Below are the code and all the weights of a small trained network. Each question names an input and a target symbol and asks about switching units off, where a switched-off unit gives its printed mean instead of its output.

import numpy as np


def w(rows, s, z=0):
    codes = np.array(rows[::2]) - 128.0
    scale = np.full(codes.shape[1], s)
    scale[-1] = z or s
    return codes * scale


def f(y):
    return y / 2 * (1 + np.tanh(0.7978845608 * (y + 0.044715 * y**3)))


def softmax(a):
    e = np.exp(a - a.max(-1, keepdims=True))
    return e / e.sum(-1, keepdims=True)


def log_softmax(a):
    a = a - a.max(-1, keepdims=True)
    return a - np.log(np.exp(a).sum(-1, keepdims=True))


def net(x, mask):
    ids = ['βδεζθτφψ'.index(c) for c in x.split()]
    T = len(ids)
    res = E[ids] + P[:T]
    r = res
    for j in range(3):
        rows = slice(2 * j, 2 * j + 2)
        q, k, v = (r @ M[0][rows].T for M in (Q, K, V))
        z = softmax(np.where(np.tri(T) > 0, q @ k.T / 2**0.5, -1e9)) @ v
        o = O[0][rows]
        res = res + np.where(mask[j], z, o[:, -1]) @ o[:, :-1]
    y = f(res @ A[0][:, :-1].T + A[0][:, -1])
    res = res + np.where(mask[3:11], y, B[0][:, -1]) @ B[0][:, :-1]
    return log_softmax(res[-1] @ U[:, :-1].T + U[:, -1])


Q, K, V, O, A, B = {}, {}, {}, {}, {}, {}
E = w([
[60,252,110],'β',
[124,170,45],'δ',
[110,106,79],'ε',
[202,94,170],'ζ',
[68,160,229],'θ',
[131,61,65],'τ',
[128,81,120],'φ',
[54,107,178],'ψ',
],0.018)
P = w([
[139,136,129],'0',
[157,145,140],'1',
[159,119,122],'2',
[173,91,95],'3',
[194,64,74],'4',
[217,53,59],'5',
[252,59,36],'6',
],0.0046)
Q[0] = w([
[145,255,141],'h0',
[137,137,113],'h0',
[67,185,240],'h1',
[139,182,75],'h1',
[206,112,31],'h2',
[101,174,72],'h2',
],0.019)
K[0] = w([
[79,214,79],'h0',
[134,111,119],'h0',
[64,226,103],'h1',
[185,138,162],'h1',
[107,206,5],'h2',
[63,136,122],'h2',
],0.018)
V[0] = w([
[237,177,175],'h0',
[94,2,170],'h0',
[237,113,196],'h1',
[89,24,208],'h1',
[234,219,32],'h2',
[50,226,88],'h2',
],0.0096)
O[0] = w([
[159,110,236,148],'h0',
[150,232,91,181],'h0',
[198,111,202,179],'h1',
[238,148,86,174],'h1',
[2,59,214,254],'h2',
[56,208,131,218],'h2',
],0.0076,0.0045)
A[0] = w([
[179,96,251,6],'n0',
[179,214,199,83],'n1',
[187,169,121,234],'n2',
[112,199,97,204],'n3',
[2,206,191,153],'n4',
[81,220,192,14],'n5',
[40,188,61,2],'n6',
[215,212,87,53],'n7',
],0.0095,0.0069)
B[0] = w([
[7,162,49,205],'n0',
[162,48,141,162],'n1',
[176,56,154,196],'n2',
[134,148,184,190],'n3',
[168,176,139,254],'n4',
[244,66,3,137],'n5',
[132,97,179,192],'n6',
[146,243,32,164],'n7',
],0.0077,0.0099)
U = w([
[115,198,181,248],'β',
[105,139,111,132],'δ',
[108,129,79,120],'ε',
[197,64,204,204],'ζ',
[199,153,159,59],'θ',
[110,86,7,41],'τ',
[167,123,109,74],'φ',
[141,171,72,1],'ψ',
],0.011,0.0047)

Each question gives the input, a string of symbols that net reads in full, and the target symbol t.
The units are the heads (2 rows each of Q, K, V and O) and the neurons (one row each of A and B). Each row of codes is followed by its name. A weight is (code - 128) times the scale printed after its matrix; where a second scale follows, it is the last column's (O, A, B and U).
mask holds one flag per unit, heads first, then neurons. A switched-off unit (its flag False) gives its mean, the last column of its rows in O or B, instead of its output. The means were averaged over made-up inputs and are rounded, as every weight is.
A unit's drop is (log p(t) with every unit on - log p(t) with that unit switched off) / (log p(t) with every unit on - log p(t) with every unit switched off).
The circuit of an input: a set's keep is (log p(t) with only the set's units on - log p(t) with every unit switched off) / (log p(t) with every unit on - log p(t) with every unit switched off). Starting from all 11 units, units are removed one at a time, each time the one whose removal leaves the highest keep (on an exact tie, the one counted first), for as long as the keep stays at least 0.8.
circuit, biggest first: the units of the circuit, biggest drop first
unit that matters most: the unit with the biggest drop
k most important neurons: the k neurons with the biggest drops, biggest first
heads that matter: for each layer, one digit per head in row order, 1 if its drop is at least 0.15 and else 0, layers parted by /
drop of u: that unit's drop, to one decimal
input δ τ ζ ζ ζ ε, target β: circuit, biggest first : h2; h0
input δ φ τ τ θ ε, target β: circuit, biggest first : h2; n4; n5
input β ψ δ, target β: circuit, biggest first : h2
input ψ ε θ, target θ: circuit, biggest first : h2; n0
input ψ τ φ δ, target β: circuit, biggest first : h2; n4
input τ τ τ τ ψ, target ψ: circuit, biggest first : h2; n7; h0
input τ δ δ ψ ζ δ δ, target ζ: circuit, biggest first : h1; n0
input τ ζ θ, target ζ: heads that matter : 011
input δ ε ζ ζ τ τ φ, target β: circuit, biggest first : h2; h0; n2
input τ β θ φ φ, target β: heads that matter : 001
input ζ τ ζ τ, target ζ: 2 most important neurons : n7; n2
input τ τ δ τ ζ, target β: drop of n2 : 0.1
input δ ψ τ, target β: drop of h0 : 0.1
input ζ ψ ζ τ ψ, target ζ: drop of h2 : 0.7
input ζ φ ζ ζ θ, target ζ: unit that matters most : h1
